Below is a small trained network, with its code and all its weights. Each question gives an input and a target symbol and asks what happens when units are switched off, that is, made to give their printed mean instead of their output.

import numpy as np


def w(rows, s, z=0):
    codes = np.array(rows[::2]) - 128.0
    scale = np.full(codes.shape[1], s)
    scale[-1] = z or s
    return codes * scale


def f(y):
    return y / 2 * (1 + np.tanh(0.7978845608 * (y + 0.044715 * y**3)))


def softmax(a):
    e = np.exp(a - a.max(-1, keepdims=True))
    return e / e.sum(-1, keepdims=True)


def log_softmax(a):
    a = a - a.max(-1, keepdims=True)
    return a - np.log(np.exp(a).sum(-1, keepdims=True))


def net(x, mask):
    ids = ['ΓΔεμξστφψ'.index(c) for c in x.split()]
    T = len(ids)
    res = E[ids] + P[:T]
    u = 0
    for l in range(3):
        q, k, v = (res @ M[l].T for M in (Q, K, V))
        z = softmax(np.where(np.tri(T) > 0, q @ k.T / 3**0.5, -1e9)) @ v
        res = res + np.where(mask[u], z, O[l][:, -1]) @ O[l][:, :-1]
        u += 1
        y = f(res @ A[l][:, :-1].T + A[l][:, -1])
        res = res + np.where(mask[u : u + 8], y, B[l][:, -1]) @ B[l][:, :-1]
        u += 8
    return log_softmax(res[-1] @ U[:, :-1].T + U[:, -1])


Q, K, V, O, A, B = {}, {}, {}, {}, {}, {}
E = w([
[4,99,168,148,113,138,152,121,106],'Γ',
[121,38,101,197,127,94,86,150,167],'Δ',
[75,126,73,106,73,212,161,101,82],'ε',
[30,191,101,29,96,99,99,104,84],'μ',
[173,169,121,167,163,215,144,100,84],'ξ',
[153,158,26,128,153,127,110,91,139],'σ',
[129,95,171,68,169,229,166,161,117],'τ',
[131,185,130,115,120,120,88,133,38],'φ',
[110,178,187,100,95,125,130,54,85],'ψ',
],0.02)
P = w([
[124,166,131,112,254,142,60,248,95],'0',
[92,108,137,155,194,94,130,171,131],'1',
[111,105,133,172,167,112,181,124,105],'2',
[46,152,186,235,50,62,116,152,124],'3',
[113,187,122,99,142,223,114,110,47],'4',
[131,139,156,146,100,141,252,31,73],'5',
],0.0066)
Q[0] = w([
[100,229,119,167,60,254,135,179,106],'0.h0',
[162,164,79,197,98,93,216,198,169],'0.h0',
[161,172,207,180,151,170,145,252,70],'0.h0',
],0.0062)
K[0] = w([
[200,155,187,238,73,179,131,60,157],'0.h0',
[74,50,58,133,213,234,98,95,174],'0.h0',
[65,107,41,48,96,138,2,71,113],'0.h0',
],0.0046)
V[0] = w([
[91,113,36,127,120,57,209,234,117],'0.h0',
[103,2,125,168,120,171,172,67,100],'0.h0',
[162,92,150,107,74,82,120,118,128],'0.h0',
],0.0058)
O[0] = w([
[165,250,124,67,82,143,90,142,93,44],'0.h0',
[102,137,133,126,167,157,123,130,135,96],'0.h0',
[116,150,115,158,128,136,149,105,85,2],'0.h0',
],0.014,0.0033)
A[0] = w([
[84,137,253,98,180,143,14,86,135,110],'0.n0',
[23,109,121,125,56,96,99,38,85,119],'0.n1',
[225,88,116,234,180,200,120,167,97,171],'0.n2',
[91,178,127,155,86,33,105,143,4,207],'0.n3',
[155,123,185,121,181,137,56,66,155,8],'0.n4',
[134,80,154,167,31,90,70,54,123,253],'0.n5',
[175,131,131,104,129,116,91,110,214,6],'0.n6',
[211,92,22,135,172,87,52,122,206,118],'0.n7',
],0.0066,0.0023)
B[0] = w([
[146,149,167,139,132,24,203,46,93,187],'0.n0',
[163,81,59,59,134,117,191,147,34,253],'0.n1',
[10,201,176,137,87,57,140,107,134,226],'0.n2',
[139,82,115,117,201,251,122,120,152,239],'0.n3',
[140,112,160,96,2,55,187,114,120,122],'0.n4',
[150,225,113,121,170,152,162,87,136,180],'0.n5',
[126,188,153,154,123,225,42,230,192,109],'0.n6',
[118,211,128,47,139,118,149,67,132,166],'0.n7',
],0.0074,0.006)
Q[1] = w([
[150,130,91,123,78,125,107,147,206],'1.h0',
[146,111,254,121,100,126,55,112,190],'1.h0',
[211,128,85,85,108,89,140,121,146],'1.h0',
],0.0063)
K[1] = w([
[97,181,69,94,182,81,111,249,196],'1.h0',
[46,2,95,98,71,170,127,141,204],'1.h0',
[107,91,68,135,128,141,169,137,123],'1.h0',
],0.0063)
V[1] = w([
[153,167,84,56,232,114,82,69,80],'1.h0',
[173,100,118,73,89,111,113,160,192],'1.h0',
[74,164,15,163,107,173,107,98,254],'1.h0',
],0.0046)
O[1] = w([
[53,125,141,217,255,92,193,109,125,254],'1.h0',
[65,154,57,72,123,135,168,222,28,25],'1.h0',
[134,134,82,189,18,120,123,56,78,29],'1.h0',
],0.0094,0.006)
A[1] = w([
[171,148,144,101,204,152,220,124,167,136],'1.n0',
[134,221,194,46,129,135,121,40,39,139],'1.n1',
[224,112,88,115,159,127,96,112,253,99],'1.n2',
[12,22,120,128,39,155,141,122,66,253],'1.n3',
[174,214,171,127,194,99,155,109,138,207],'1.n4',
[185,124,214,160,101,227,97,142,248,247],'1.n5',
[140,114,41,131,162,203,89,46,135,169],'1.n6',
[93,185,204,100,20,90,46,111,96,78],'1.n7',
],0.0062,0.0013)
B[1] = w([
[5,175,143,141,115,165,79,153,48,250],'1.n0',
[102,123,132,203,100,132,189,129,200,197],'1.n1',
[104,191,172,78,121,112,222,219,102,126],'1.n2',
[146,71,68,27,161,56,78,163,159,155],'1.n3',
[133,123,136,138,90,156,81,200,253,222],'1.n4',
[98,55,52,113,177,178,128,129,72,152],'1.n5',
[197,121,213,123,91,145,70,112,130,173],'1.n6',
[139,114,44,98,222,99,134,138,129,129],'1.n7',
],0.0066,0.011)
Q[2] = w([
[122,172,136,85,111,109,82,173,73],'2.h0',
[145,145,40,199,159,89,76,134,115],'2.h0',
[209,204,138,65,18,3,71,144,104],'2.h0',
],0.0064)
K[2] = w([
[126,174,152,120,175,165,81,162,129],'2.h0',
[117,161,255,177,107,12,137,148,179],'2.h0',
[87,82,66,116,110,49,56,173,103],'2.h0',
],0.0065)
V[2] = w([
[148,113,163,151,183,144,2,111,57],'2.h0',
[174,136,148,160,134,160,153,129,201],'2.h0',
[83,130,94,89,73,182,117,153,160],'2.h0',
],0.0073)
O[2] = w([
[210,179,181,115,41,186,161,85,123,223],'2.h0',
[158,125,167,120,129,127,227,159,74,251],'2.h0',
[116,109,37,166,50,3,130,204,65,41],'2.h0',
],0.012,0.0028)
A[2] = w([
[168,86,125,121,54,166,122,117,159,59],'2.n0',
[139,107,141,87,123,119,123,104,95,250],'2.n1',
[120,137,123,172,62,148,178,111,157,1],'2.n2',
[144,111,144,145,137,143,116,2,108,93],'2.n3',
[90,70,80,128,72,171,138,146,82,49],'2.n4',
[153,71,161,129,150,93,113,72,148,209],'2.n5',
[78,103,190,157,116,88,128,79,150,95],'2.n6',
[138,171,192,202,125,117,78,181,147,127],'2.n7',
],0.0093,0.0028)
B[2] = w([
[151,148,83,74,124,111,88,83,129,128],'2.n0',
[155,148,214,172,106,103,254,175,172,153],'2.n1',
[129,95,122,116,155,113,51,160,158,146],'2.n2',
[73,95,119,161,84,179,156,89,96,213],'2.n3',
[90,156,207,110,109,89,119,112,101,149],'2.n4',
[174,97,121,131,53,159,146,109,121,178],'2.n5',
[186,202,143,89,99,52,62,43,141,254],'2.n6',
[144,132,154,33,135,112,180,138,178,207],'2.n7',
],0.0085,0.0094)
U = w([
[151,211,151,139,118,91,141,183,247,214],'Γ',
[97,102,87,230,133,170,94,73,163,106],'Δ',
[132,193,171,136,81,115,59,168,45,63],'ε',
[73,125,82,106,141,189,49,125,112,105],'μ',
[136,82,97,98,109,140,158,162,199,142],'ξ',
[131,160,123,137,126,110,168,162,89,38],'σ',
[37,129,181,156,53,128,145,255,181,100],'τ',
[180,167,160,182,103,171,195,206,107,204],'φ',
[140,55,118,131,232,189,125,163,184,5],'ψ',
],0.0069,0.0024)

Each question gives the input, a string of symbols that net reads in full, and the target symbol t.
The units are the heads (3 rows each of Q, K, V and O) and the neurons (one row each of A and B). Each row of codes is followed by its name. A weight is (code - 128) times the scale printed after its matrix; where a second scale follows, it is the last column's (O, A, B and U).
mask holds one flag per unit, layer by layer, with each layer's heads first. A switched-off unit (its flag False) gives its mean, the last column of its rows in O or B, instead of its output. The means were averaged over made-up inputs and are rounded, as every weight is.
A unit's drop is (log p(t) with every unit on - log p(t) with that unit switched off) / (log p(t) with every unit on - log p(t) with every unit switched off).
The circuit of an input: a set's keep is (log p(t) with only the set's units on - log p(t) with every unit switched off) / (log p(t) with every unit on - log p(t) with every unit switched off). Starting from the 12 units with the biggest drops (on a tie, the unit counted first), units are removed one at a time, each time the one whose removal leaves the highest keep (on an exact tie, the one counted first), for as long as the keep stays at least 0.8.
circuit, biggest first: the units of the circuit, biggest drop first
most important unit: the unit with the biggest drop
k most important neurons: the k neurons with the biggest drops, biggest first
k most important neurons of layer l: the k neurons of layer l with the biggest drops, biggest first
input ξ σ Γ Δ σ, target Δ: circuit, biggest first : (1.h0 2.n7)
input σ Γ ε, target σ: 4 most important neurons of layer 1 : (1.n3 1.n4 1.n0 1.n1)
input Δ μ Δ Δ ε, target ε: 2 most important neurons : (2.n4 1.n6)
input ξ τ Δ μ Δ ξ, target Δ: circuit, biggest first : (1.h0 2.n3)
input ξ σ Γ ξ ψ ψ, target Δ: 3 most important neurons : (0.n2 2.n7 1.n0)
input Δ σ Δ μ σ Γ, target σ: 2 most important neurons of layer 1 : (1.n3 1.n4)
input σ ξ σ, target Δ: 2 most important neurons of layer 2 : (2.n7 2.n3)
input τ σ φ Γ μ, target φ: 2 most important neurons of layer 2 : (2.n1 2.n6)
input ξ ψ ε, target ψ: 4 most important neurons of layer 0 : (0.n0 0.n5 0.n2 0.n4)
input Γ Γ Δ μ, target μ: most important neuron of layer 1 : (1.n0)
input Γ ξ ξ ξ Γ, target ξ: 3 most important neurons of layer 0 : (0.n2 0.n1 0.n3)
input σ ε μ, target σ: circuit, biggest first : (0.n1 1.h0 1.n4)
input ξ ψ ξ μ σ, target Γ: circuit, biggest first : (1.n2 0.n7 0.n1)
input τ Γ ε ξ ε, target ξ: most important unit : 1.n0
input ξ φ ε Γ, target φ: 3 most important neurons of layer 0 : (0.n1 0.n3 0.n2)
input μ μ φ, target φ: 2 most important neurons of layer 0 : (0.n3 0.n2)
input Δ ψ Γ μ, target ψ: 2 most important neurons : (0.n1 0.n3)
input Δ Γ ψ ψ σ, target Γ: 3 most important neurons : (1.n4 0.n7 0.n1)
input μ ξ φ φ τ, target φ: 4 most important neurons of layer 0 : (0.n3 0.n5 0.n2 0.n7)
input σ τ ψ Δ Δ ψ, target Δ: circuit, biggest first : (2.n3)
input ψ ψ ψ Γ, target ψ: 2 most important neurons : (0.n1 1.n3)
input ξ μ τ, target τ: 2 most important neurons of layer 2 : (2.n6 2.n4)
input μ μ ξ ε, target ξ: 4 most important neurons : (1.n3 0.n3 1.n0 0.n1)
input Γ τ ξ Γ φ ε, target φ: 3 most important neurons of layer 1 : (1.n3 1.n4 1.n1)
input φ ψ τ ψ μ Δ, target Γ: 2 most important neurons : (0.n5 0.n3)
input Δ τ φ τ, target φ: 2 most important neurons : (0.n3 0.n2)
input Δ φ μ, target φ: 2 most important neurons : (0.n3 0.n1)
input Γ τ ξ, target Γ: 2 most important neurons : (0.n2 0.n3)
input ξ μ Γ ε ξ μ, target ξ: most important unit : 0.n1
input ε ξ ψ ψ ξ φ, target ψ: 2 most important neurons : (0.n0 0.n5)
